Below are the code and all the weights of a small trained network. Each question names an input and a target symbol and asks about switching units off, where a switched-off unit gives its printed mean instead of its output.

import numpy as np


def w(rows, s, z=0):
    codes = np.array(rows[::2]) - 128.0
    scale = np.full(codes.shape[1], s)
    scale[-1] = z or s
    return codes * scale


def f(y):
    return np.maximum(y, 0)


def softmax(a):
    e = np.exp(a - a.max(-1, keepdims=True))
    return e / e.sum(-1, keepdims=True)


def log_softmax(a):
    a = a - a.max(-1, keepdims=True)
    return a - np.log(np.exp(a).sum(-1, keepdims=True))


def net(x, mask):
    ids = ['ΠΩαγδεζη'.index(c) for c in x.split()]
    T = len(ids)
    res = E[ids] + P[:T]
    r = res
    for j in range(3):
        rows = slice(2 * j, 2 * j + 2)
        q, k, v = (r @ M[0][rows].T for M in (Q, K, V))
        z = softmax(np.where(np.tri(T) > 0, q @ k.T / 2**0.5, -1e9)) @ v
        o = O[0][rows]
        res = res + np.where(mask[j], z, o[:, -1]) @ o[:, :-1]
    y = f(res @ A[0][:, :-1].T + A[0][:, -1])
    res = res + np.where(mask[3:27], y, B[0][:, -1]) @ B[0][:, :-1]
    return log_softmax(res[-1] @ U[:, :-1].T + U[:, -1])


Q, K, V, O, A, B = {}, {}, {}, {}, {}, {}
E = w([
[161,156,73,136,29,118,170,161,155,164],'Π',
[233,196,188,175,120,130,160,208,125,185],'Ω',
[207,89,145,137,144,195,97,118,165,175],'α',
[107,85,58,113,190,185,106,132,123,97],'γ',
[77,114,193,155,118,118,160,75,105,183],'δ',
[92,213,119,65,80,107,114,127,161,88],'ε',
[106,230,143,142,139,77,78,111,161,104],'ζ',
[68,124,5,133,127,106,143,129,115,139],'η',
],0.022)
P = w([
[150,124,152,106,235,101,209,116,255,87],'0',
[175,176,129,107,210,160,118,57,124,125],'1',
[147,162,131,126,184,152,112,79,119,122],'2',
[123,146,124,136,152,148,104,103,111,120],'3',
[90,139,130,146,122,148,102,124,115,126],'4',
[59,135,129,150,102,147,92,146,113,134],'5',
[35,135,127,138,77,151,88,163,106,148],'6',
],0.0099)
Q[0] = w([
[124,201,120,117,104,112,33,89,216,83],'h0',
[68,126,84,110,159,137,111,68,176,102],'h0',
[57,254,128,61,134,131,117,107,241,3],'h1',
[101,78,140,125,140,143,94,96,89,181],'h1',
[120,192,47,130,144,165,107,87,69,124],'h2',
[96,197,175,122,118,16,131,131,170,87],'h2',
],0.0079)
K[0] = w([
[138,110,123,152,146,111,175,142,245,100],'h0',
[80,123,100,145,165,136,150,104,132,81],'h0',
[114,106,117,112,174,95,209,135,189,94],'h1',
[107,111,135,149,127,160,94,144,132,118],'h1',
[74,121,110,112,132,129,127,160,92,93],'h2',
[112,203,142,103,109,109,133,138,141,131],'h2',
],0.012)
V[0] = w([
[71,173,61,94,108,53,254,137,88,161],'h0',
[186,80,28,119,78,167,134,134,131,157],'h0',
[50,117,104,194,135,212,120,99,120,166],'h1',
[183,118,192,132,60,114,134,112,195,174],'h1',
[94,87,57,123,99,127,87,145,188,109],'h2',
[54,96,127,121,141,148,124,96,133,131],'h2',
],0.0071)
O[0] = w([
[162,230,117,160,160,216,224,171,64,117,83],'h0',
[16,203,190,216,154,184,123,179,100,182,177],'h0',
[115,128,115,225,96,154,110,99,143,166,233],'h1',
[120,142,54,118,225,183,171,133,105,1,73],'h1',
[200,157,139,155,225,115,123,76,131,131,252],'h2',
[252,162,143,97,131,118,99,116,157,59,217],'h2',
],0.0081,0.0029)
A[0] = w([
[170,113,184,140,102,126,129,180,134,159,121],'n0',
[107,109,143,82,144,71,135,121,92,75,73],'n1',
[74,152,161,91,162,108,116,115,153,97,36],'n2',
[105,113,158,156,201,135,129,137,131,146,123],'n3',
[162,156,203,138,85,132,134,109,131,145,101],'n4',
[95,86,143,124,140,129,74,99,148,128,140],'n5',
[145,151,92,131,132,100,188,148,80,133,122],'n6',
[100,104,89,120,122,100,82,167,124,122,99],'n7',
[98,125,93,146,81,53,136,114,160,138,175],'n8',
[111,117,110,125,117,121,155,114,172,179,171],'n9',
[190,104,123,127,177,169,146,128,117,90,166],'n10',
[144,132,149,162,103,160,95,186,126,157,80],'n11',
[166,146,186,109,80,66,131,103,140,128,166],'n12',
[145,122,173,89,150,80,193,74,133,133,83],'n13',
[196,142,118,121,118,108,125,153,171,146,167],'n14',
[180,135,126,91,190,168,140,142,147,120,140],'n15',
[104,147,133,168,141,177,152,143,120,126,219],'n16',
[55,130,145,162,101,142,168,126,108,149,79],'n17',
[75,104,90,132,159,59,138,119,110,101,108],'n18',
[252,142,128,118,190,152,127,154,132,68,3],'n19',
[132,139,189,167,147,101,120,119,122,146,112],'n20',
[69,90,114,116,161,115,145,97,118,149,87],'n21',
[52,168,156,102,132,135,124,136,76,117,24],'n22',
[118,115,105,123,191,155,182,123,128,124,101],'n23',
],0.013,0.0049)
B[0] = w([
[100,196,71,80,142,188,61,43,154,53,162],'n0',
[118,80,168,85,188,48,90,144,86,196,159],'n1',
[147,80,144,186,153,199,84,178,60,146,170],'n2',
[163,154,118,109,93,89,188,127,180,157,216],'n3',
[220,95,89,119,62,157,158,134,186,70,178],'n4',
[31,159,172,148,162,106,161,147,79,173,254],'n5',
[61,146,168,102,166,120,80,160,110,152,201],'n6',
[161,168,88,174,91,84,201,76,106,132,157],'n7',
[163,164,118,104,124,189,47,125,160,49,200],'n8',
[121,94,96,106,158,204,163,178,100,116,199],'n9',
[138,215,165,46,164,106,108,24,148,91,237],'n10',
[87,98,71,91,163,107,206,143,43,193,193],'n11',
[78,29,173,217,50,87,150,93,64,198,189],'n12',
[98,217,188,151,162,125,155,86,58,130,173],'n13',
[124,133,90,143,105,115,103,125,187,30,199],'n14',
[55,133,163,133,121,148,40,81,187,108,246],'n15',
[140,110,128,110,129,29,51,78,148,75,241],'n16',
[122,168,196,97,164,52,103,146,105,143,190],'n17',
[222,100,121,1,84,194,141,45,161,134,156],'n18',
[138,32,38,220,101,122,244,246,158,208,231],'n19',
[159,121,97,85,62,191,173,109,172,91,177],'n20',
[179,129,71,123,89,183,210,108,206,67,163],'n21',
[231,95,179,169,125,159,223,193,96,157,155],'n22',
[187,51,76,183,21,196,128,158,154,116,192],'n23',
],0.0069,0.0086)
U = w([
[127,89,159,149,78,159,102,137,138,107,4],'Π',
[157,119,173,166,169,182,123,147,115,63,57],'Ω',
[52,201,254,43,200,114,5,82,104,61,222],'α',
[190,137,38,98,123,165,141,111,243,49,177],'γ',
[179,73,152,111,130,31,108,106,144,108,22],'δ',
[175,155,159,99,119,150,240,84,127,135,118],'ε',
[198,68,124,72,159,165,149,147,115,137,94],'ζ',
[51,80,99,169,161,108,214,182,67,214,209],'η',
],0.0069,0.003)

Each question gives the input, a string of symbols that net reads in full, and the target symbol t.
The units are the heads (2 rows each of Q, K, V and O) and the neurons (one row each of A and B). Each row of codes is followed by its name. A weight is (code - 128) times the scale printed after its matrix; where a second scale follows, it is the last column's (O, A, B and U).
mask holds one flag per unit, heads first, then neurons. A switched-off unit (its flag False) gives its mean, the last column of its rows in O or B, instead of its output. The means were averaged over made-up inputs and are rounded, as every weight is.
A unit's drop is (log p(t) with every unit on - log p(t) with that unit switched off) / (log p(t) with every unit on - log p(t) with every unit switched off).
The circuit of an input: a set's keep is (log p(t) with only the set's units on - log p(t) with every unit switched off) / (log p(t) with every unit on - log p(t) with every unit switched off). Starting from the 12 units with the biggest drops (on a tie, the unit counted first), units are removed one at a time, each time the one whose removal leaves the highest keep (on an exact tie, the one counted first), for as long as the keep stays at least 0.8.
circuit, biggest first: the units of the circuit, biggest drop first
unit that matters most: the unit with the biggest drop
top k neurons: the k neurons with the biggest drops, biggest first
drop when u is switched off: that unit's drop, to one decimal
input η ε Ω ε Ω γ η, target α: circuit, biggest first -> n19
input γ ζ γ δ γ ζ Ω, target γ: circuit, biggest first -> n0; n4
input δ α ε α δ α, target η: circuit, biggest first -> h2; n11
input γ Π α Π ζ ζ, target Π: circuit, biggest first -> n12; h1; n20
input Π γ Π ε, target Ω: circuit, biggest first -> n22; h0; h1; n2
input Π γ Π Π ε γ Π, target η: top 3 neurons -> n11; n10; n22
input ε γ Ω ζ, target η: circuit, biggest first -> n19; h0; n12
input δ γ γ δ, target Π: circuit, biggest first -> n12; h1; n4
input Π α η η, target α: top 2 neurons -> n6; n16
input ζ η α Π ε, target δ: top 2 neurons -> n19; n1
input η γ ε Ω, target γ: top 2 neurons -> n0; n19
input ζ Π δ δ δ η ε, target δ: top 3 neurons -> n1; n12; n19
input γ ε Π η Ω ζ, target Π: top 2 neurons -> n8; n12
input γ δ γ ζ ε, target Π: top 2 neurons -> n12; n8
input γ Ω γ Ω α γ Ω, target η: circuit, biggest first -> n11
input α α Ω γ α, target η: top 3 neurons -> n5; n16; n8
input γ ζ Π Ω Π, target α: top 2 neurons -> n19; n6
input α Ω δ δ α, target α: top 2 neurons -> n19; n5
input δ γ ζ γ δ, target Π: top 4 neurons -> n12; n4; n8; n10
input ε γ γ, target α: unit that matters most -> h1
input δ α α, target α: top 2 neurons -> n5; n19
input Ω γ γ Ω ε, target ζ: drop when h1 is switched off -> 0.7
input δ Ω Ω ε ζ η ε, target γ: drop when n5 is switched off -> 0.3
